Below is a small trained network, with its code and all its weights. Each question gives an input and a target symbol and asks what happens when units are switched off, that is, made to give their printed mean instead of their output.

import numpy as np


def w(rows, s, z=0):
    codes = np.array(rows[::2]) - 128.0
    scale = np.full(codes.shape[1], s)
    scale[-1] = z or s
    return codes * scale


def norm(h):
    return h / np.sqrt((h * h).mean(-1, keepdims=True) + 1e-5)


def f(y):
    return np.maximum(y, 0)


def softmax(a):
    e = np.exp(a - a.max(-1, keepdims=True))
    return e / e.sum(-1, keepdims=True)


def log_softmax(a):
    a = a - a.max(-1, keepdims=True)
    return a - np.log(np.exp(a).sum(-1, keepdims=True))


def net(x, mask):
    ids = ['ΔΠΣαβγζηθλμξτψω'.index(c) for c in x.split()]
    T = len(ids)
    res = E[ids] + P[:T]
    u = 0
    for l in range(3):
        q, k, v = (norm(res) @ M[l].T for M in (Q, K, V))
        z = softmax(np.where(np.tri(T) > 0, q @ k.T / 3**0.5, -1e9)) @ v
        res = res + np.where(mask[u], z, O[l][:, -1]) @ O[l][:, :-1]
        u += 1
        y = f(norm(res) @ A[l][:, :-1].T + A[l][:, -1])
        res = res + np.where(mask[u : u + 12], y, B[l][:, -1]) @ B[l][:, :-1]
        u += 12
    return log_softmax(norm(res)[-1] @ U[:, :-1].T + U[:, -1])


Q, K, V, O, A, B = {}, {}, {}, {}, {}, {}
E = w([
[104,183,174],'Δ',
[64,134,24],'Π',
[142,24,137],'Σ',
[236,174,93],'α',
[78,150,187],'β',
[177,50,167],'γ',
[99,184,197],'ζ',
[252,76,87],'η',
[63,135,215],'θ',
[148,60,106],'λ',
[106,100,130],'μ',
[107,74,138],'ξ',
[127,193,165],'τ',
[177,11,93],'ψ',
[126,63,119],'ω',
],0.018)
P = w([
[59,185,116],'0',
[91,5,225],'1',
[113,1,235],'2',
[104,15,206],'3',
[77,63,185],'4',
[33,93,196],'5',
],0.0065)
Q[0] = w([
[252,13,119],'L0H0',
[82,96,91],'L0H0',
[220,4,131],'L0H0',
],0.03)
K[0] = w([
[254,189,193],'L0H0',
[119,135,100],'L0H0',
[218,199,186],'L0H0',
],0.032)
V[0] = w([
[77,86,17],'L0H0',
[171,95,141],'L0H0',
[124,7,225],'L0H0',
],0.022)
O[0] = w([
[74,93,5,131],'L0H0',
[187,72,138,136],'L0H0',
[26,38,199,250],'L0H0',
],0.018,0.016)
A[0] = w([
[71,63,189,143],'L0N0',
[230,111,54,14],'L0N1',
[111,135,103,79],'L0N2',
[139,127,130,4],'L0N3',
[89,134,132,42],'L0N4',
[111,150,79,6],'L0N5',
[108,68,14,116],'L0N6',
[206,2,126,110],'L0N7',
[184,156,5,76],'L0N8',
[240,44,150,73],'L0N9',
[212,16,130,187],'L0N10',
[95,134,132,33],'L0N11',
],0.015,0.0023)
B[0] = w([
[175,195,215,253],'L0N0',
[202,67,171,147],'L0N1',
[123,123,104,137],'L0N2',
[132,124,147,128],'L0N3',
[142,136,144,144],'L0N4',
[107,83,84,140],'L0N5',
[18,146,67,177],'L0N6',
[73,130,112,183],'L0N7',
[219,3,145,160],'L0N8',
[142,82,172,166],'L0N9',
[89,141,141,184],'L0N10',
[140,133,140,138],'L0N11',
],0.03,0.013)
Q[1] = w([
[4,130,164],'L1H0',
[108,225,142],'L1H0',
[161,126,87],'L1H0',
],0.034)
K[1] = w([
[168,251,20],'L1H0',
[191,26,92],'L1H0',
[193,130,189],'L1H0',
],0.027)
V[1] = w([
[249,233,243],'L1H0',
[44,83,238],'L1H0',
[110,134,242],'L1H0',
],0.015)
O[1] = w([
[254,124,95,133],'L1H0',
[125,100,211,247],'L1H0',
[179,111,158,212],'L1H0',
],0.025,0.015)
A[1] = w([
[108,100,62,129],'L1N0',
[118,110,74,153],'L1N1',
[171,87,98,121],'L1N2',
[79,181,111,40],'L1N3',
[127,62,85,124],'L1N4',
[110,196,166,116],'L1N5',
[139,123,52,254],'L1N6',
[136,173,115,118],'L1N7',
[61,151,135,81],'L1N8',
[134,146,117,80],'L1N9',
[153,130,78,101],'L1N10',
[88,81,2,111],'L1N11',
],0.041,0.0043)
B[1] = w([
[46,88,136,186],'L1N0',
[77,98,139,171],'L1N1',
[68,176,132,193],'L1N2',
[94,187,108,171],'L1N3',
[74,89,129,186],'L1N4',
[135,103,93,211],'L1N5',
[101,59,68,180],'L1N6',
[104,155,131,131],'L1N7',
[148,202,165,249],'L1N8',
[115,128,115,129],'L1N9',
[111,110,76,153],'L1N10',
[15,2,95,236],'L1N11',
],0.074,0.011)
Q[2] = w([
[111,126,2],'L2H0',
[170,82,117],'L2H0',
[115,74,175],'L2H0',
],0.037)
K[2] = w([
[175,130,255],'L2H0',
[152,212,202],'L2H0',
[134,140,29],'L2H0',
],0.032)
V[2] = w([
[68,69,101],'L2H0',
[79,140,210],'L2H0',
[97,255,43],'L2H0',
],0.05)
O[2] = w([
[72,81,87,120],'L2H0',
[86,136,186,251],'L2H0',
[109,255,70,28],'L2H0',
],0.059,0.025)
A[2] = w([
[106,188,162,95],'L2N0',
[138,143,77,255],'L2N1',
[187,166,132,86],'L2N2',
[149,93,128,111],'L2N3',
[181,64,126,206],'L2N4',
[159,155,97,132],'L2N5',
[124,179,93,134],'L2N6',
[149,148,100,93],'L2N7',
[154,98,144,81],'L2N8',
[192,1,81,98],'L2N9',
[29,99,149,151],'L2N10',
[125,127,86,90],'L2N11',
],0.041,0.0042)
B[2] = w([
[169,86,97,164],'L2N0',
[168,90,120,141],'L2N1',
[54,123,119,149],'L2N2',
[111,158,119,153],'L2N3',
[86,182,121,182],'L2N4',
[142,90,98,139],'L2N5',
[95,91,99,147],'L2N6',
[133,114,88,136],'L2N7',
[172,165,142,162],'L2N8',
[191,112,2,191],'L2N9',
[48,128,47,251],'L2N10',
[163,105,146,136],'L2N11',
],0.075,0.027)
U = w([
[151,30,163,27],'Δ',
[187,78,64,118],'Π',
[208,75,151,217],'Σ',
[121,95,124,112],'α',
[91,236,177,94],'β',
[100,132,116,128],'γ',
[69,89,248,39],'ζ',
[154,149,102,179],'η',
[101,173,137,120],'θ',
[109,157,132,125],'λ',
[115,6,103,2],'μ',
[160,195,110,215],'ξ',
[162,193,197,225],'τ',
[103,129,124,126],'ψ',
[158,144,101,166],'ω',
],0.022,0.0085)

Each question gives the input, a string of symbols that net reads in full, and the target symbol t.
The units are the heads (3 rows each of Q, K, V and O) and the neurons (one row each of A and B). Each row of codes is followed by its name. A weight is (code - 128) times the scale printed after its matrix; where a second scale follows, it is the last column's (O, A, B and U).
mask holds one flag per unit, layer by layer, with each layer's heads first. A switched-off unit (its flag False) gives its mean, the last column of its rows in O or B, instead of its output. The means were averaged over made-up inputs and are rounded, as every weight is.
A unit's drop is (log p(t) with every unit on - log p(t) with that unit switched off) / (log p(t) with every unit on - log p(t) with every unit switched off).
most important unit: the unit with the biggest drop
top k neurons: the k neurons with the biggest drops, biggest first
top k neurons in layer l: the k neurons of layer l with the biggest drops, biggest first
drop of u: that unit's drop, to one decimal
input τ β ψ Π μ, target ξ: top 4 neurons -> L1N11, L0N0, L1N2, L1N8
input β Σ Σ α, target τ: top 2 neurons -> L1N11, L0N6
input β β β η, target τ: top neuron in layer 2 -> L2N10
input β θ μ, target τ: top 2 neurons -> L1N11, L0N6
input β β μ α θ ξ, target τ: top 2 neurons in layer 1 -> L1N11, L1N0
input θ Σ Σ Σ μ θ, target Σ: top 2 neurons in layer 1 -> L1N11, L1N8
input θ τ θ Δ, target Σ: top 2 neurons in layer 1 -> L1N8, L1N11
input Σ Σ Σ α ζ Σ, target ζ: top 2 neurons -> L1N11, L1N6
input Δ Σ Δ ω β γ, target ξ: top 2 neurons -> L1N11, L1N2
input θ Σ ξ, target Σ: top 2 neurons -> L1N8, L1N11
input Π Σ Σ θ α, target Π: top 3 neurons -> L2N9, L1N11, L0N8
input θ ξ θ Σ θ α, target Σ: top 3 neurons in layer 1 -> L1N8, L1N11, L1N0
input θ λ θ λ β, target Σ: top 2 neurons -> L1N11, L1N8
input Σ β β, target ζ: most important unit -> L0H0
input ζ β β Σ, target ξ: top 2 neurons -> L1N11, L0N0
input β Σ θ Σ Σ, target τ: top 2 neurons -> L1N11, L0N6
input ξ α β η Σ Σ, target β: top 2 neurons in layer 2 -> L2N9, L2N10
input θ θ β Σ Σ η, target Σ: top 3 neurons in layer 1 -> L1N11, L1N8, L1N0
input α ψ Δ, target Π: drop of L1H0 -> 1.4
input θ ζ Σ α, target Σ: most important unit -> L2H0
input ξ Σ Δ, target β: drop of L0H0 -> 1.7
input θ μ β, target Σ: drop of L1H0 -> 0.6
input Σ β Σ τ, target ζ: drop of L0N2 -> 0.0
input Σ ξ Σ α, target ζ: top 2 neurons in layer 1 -> L1N11, L1N6
input θ ζ θ, target Σ: top 2 neurons in layer 1 -> L1N8, L1N11
